Below is a small trained network, with its code and all its weights. Each question gives an input and a class and asks what happens when units are switched off, that is, made to give their printed mean instead of their output.

import numpy as np


def w(rows, s, z=0):
    codes = np.array(rows[::2]) - 128.0
    scale = np.full(codes.shape[1], s)
    scale[-1] = z or s
    return codes * scale


def f(y):
    return y / 2 * (1 + np.tanh(0.7978845608 * (y + 0.044715 * y**3)))


def log_softmax(a):
    a = a - a.max(-1, keepdims=True)
    return a - np.log(np.exp(a).sum(-1, keepdims=True))


def net(x, mask):
    res = np.array(x, float).reshape(1, 4) / 4 @ E
    y = f(res @ A[0][:, :-1].T + A[0][:, -1])
    res = res + np.where(mask, y, B[0][:, -1]) @ B[0][:, :-1]
    return log_softmax(res[-1] @ U[:, :-1].T + U[:, -1])


A, B = {}, {}
E = w([
[125,91,99,114,112,169],'x0',
[198,139,167,11,154,114],'x1',
[19,81,188,112,50,92],'x2',
[165,116,66,130,10,35],'x3',
],0.013)
A[0] = w([
[154,135,129,63,215,116,202],'neuron 0',
[200,128,127,103,202,199,255],'neuron 1',
[173,137,110,144,92,148,221],'neuron 2',
[147,149,96,144,50,108,223],'neuron 3',
[32,190,78,163,142,197,229],'neuron 4',
[230,120,104,26,49,57,25],'neuron 5',
[217,122,134,87,173,146,110],'neuron 6',
[124,155,160,187,141,153,114],'neuron 7',
[137,106,150,69,191,132,84],'neuron 8',
[83,125,221,56,106,170,120],'neuron 9',
[176,147,110,110,162,139,197],'neuron 10',
[27,97,172,123,58,90,212],'neuron 11',
[103,127,190,42,150,122,139],'neuron 12',
[91,106,163,248,182,208,201],'neuron 13',
[126,154,129,68,175,141,192],'neuron 14',
[182,94,52,217,152,80,203],'neuron 15',
[81,108,108,142,56,70,119],'neuron 16',
[173,164,96,128,84,127,161],'neuron 17',
[122,151,137,167,173,184,138],'neuron 18',
[126,121,51,171,112,90,113],'neuron 19',
[195,138,111,40,156,131,126],'neuron 20',
[83,131,104,157,43,105,98],'neuron 21',
[92,161,134,124,163,88,70],'neuron 22',
[139,156,33,164,163,100,214],'neuron 23',
[128,151,148,104,159,107,126],'neuron 24',
[137,146,111,5,106,92,70],'neuron 25',
],0.011,0.0044)
B[0] = w([
[139,125,66,88,103,104,219],'neuron 0',
[166,127,70,86,118,91,251],'neuron 1',
[148,168,99,193,109,115,160],'neuron 2',
[128,176,89,166,158,85,187],'neuron 3',
[196,97,135,165,178,132,202],'neuron 4',
[206,89,254,198,221,159,228],'neuron 5',
[134,126,72,116,169,101,210],'neuron 6',
[157,124,149,119,151,150,156],'neuron 7',
[91,134,77,107,96,93,184],'neuron 8',
[14,89,174,96,129,199,200],'neuron 9',
[161,128,80,119,150,100,189],'neuron 10',
[52,54,108,119,184,80,240],'neuron 11',
[66,90,177,57,100,161,197],'neuron 12',
[204,122,202,118,205,155,229],'neuron 13',
[140,138,86,72,94,87,191],'neuron 14',
[138,192,56,154,93,182,187],'neuron 15',
[81,92,105,113,166,52,199],'neuron 16',
[129,157,106,165,143,149,165],'neuron 17',
[168,113,116,102,175,113,184],'neuron 18',
[72,194,11,137,109,171,165],'neuron 19',
[153,110,127,117,145,72,214],'neuron 20',
[92,117,89,109,187,81,190],'neuron 21',
[124,120,148,142,112,127,134],'neuron 22',
[172,180,94,185,61,175,179],'neuron 23',
[149,103,125,111,87,132,152],'neuron 24',
[155,104,178,106,160,189,195],'neuron 25',
],0.0093,0.017)
U = w([
[224,143,162,126,152,172,253],'0',
[109,104,88,61,130,56,126],'1',
[93,61,230,144,189,158,197],'2',
[46,98,183,13,53,209,20],'3',
[125,182,104,179,65,166,23],'4',
],0.011,0.0039)

Each question gives the input, the list of numbers given to net, and the class t.
The units are the neurons (one row each of A and B). Each row of codes is followed by its name. A weight is (code - 128) times the scale printed after its matrix; where a second scale follows, it is the last column's (A, B and U).
mask holds one flag per neuron, in row order. A switched-off neuron (its flag False) gives its mean, the last column of its row in B, instead of its output. The means were averaged over made-up inputs and are rounded, as every weight is.
A unit's drop is (log p(t) with every unit on - log p(t) with that unit switched off) / (log p(t) with every unit on - log p(t) with every unit switched off).
The circuit of an input: a set's keep is (log p(t) with only the set's units on - log p(t) with every unit switched off) / (log p(t) with every unit on - log p(t) with every unit switched off). Starting from the 12 units with the biggest drops (on a tie, the unit counted first), units are removed one at a time, each time the one whose removal leaves the highest keep (on an exact tie, the one counted first), for as long as the keep stays at least 0.8.
circuit, biggest first: the units of the circuit, biggest drop first
most important unit: the unit with the biggest drop
k most important neurons: the k neurons with the biggest drops, biggest first
drop of u: that unit's drop, to one decimal
input [4,1,-8,-8], class 1: most important unit -> neuron 1
input [-4,-2,1,0], class 2: 3 most important neurons -> (neuron 1; neuron 0; neuron 14)
input [-4,1,-7,-8], class 1: 4 most important neurons -> (neuron 5; neuron 1; neuron 0; neuron 8)
input [-6,6,-6,0], class 1: 2 most important neurons -> (neuron 0; neuron 13)
input [-6,-8,0,2], class 4: circuit, biggest first -> (neuron 15; neuron 23)
input [-6,-4,0,-4], class 0: 2 most important neurons -> (neuron 11; neuron 9)
input [1,5,1,-8], class 3: 2 most important neurons -> (neuron 9; neuron 12)
input [1,-1,4,0], class 2: 4 most important neurons -> (neuron 1; neuron 0; neuron 14; neuron 8)
input [6,0,-3,7], class 4: 2 most important neurons -> (neuron 19; neuron 13)
input [-5,1,-7,7], class 0: 2 most important neurons -> (neuron 5; neuron 8)
input [3,2,7,-2], class 3: drop of neuron 5 -> 0.1
input [5,2,8,5], class 2: drop of neuron 5 -> 0.2
input [-5,2,-5,5], class 0: drop of neuron 5 -> 0.6
input [2,8,2,8], class 2: circuit, biggest first -> (neuron 5)
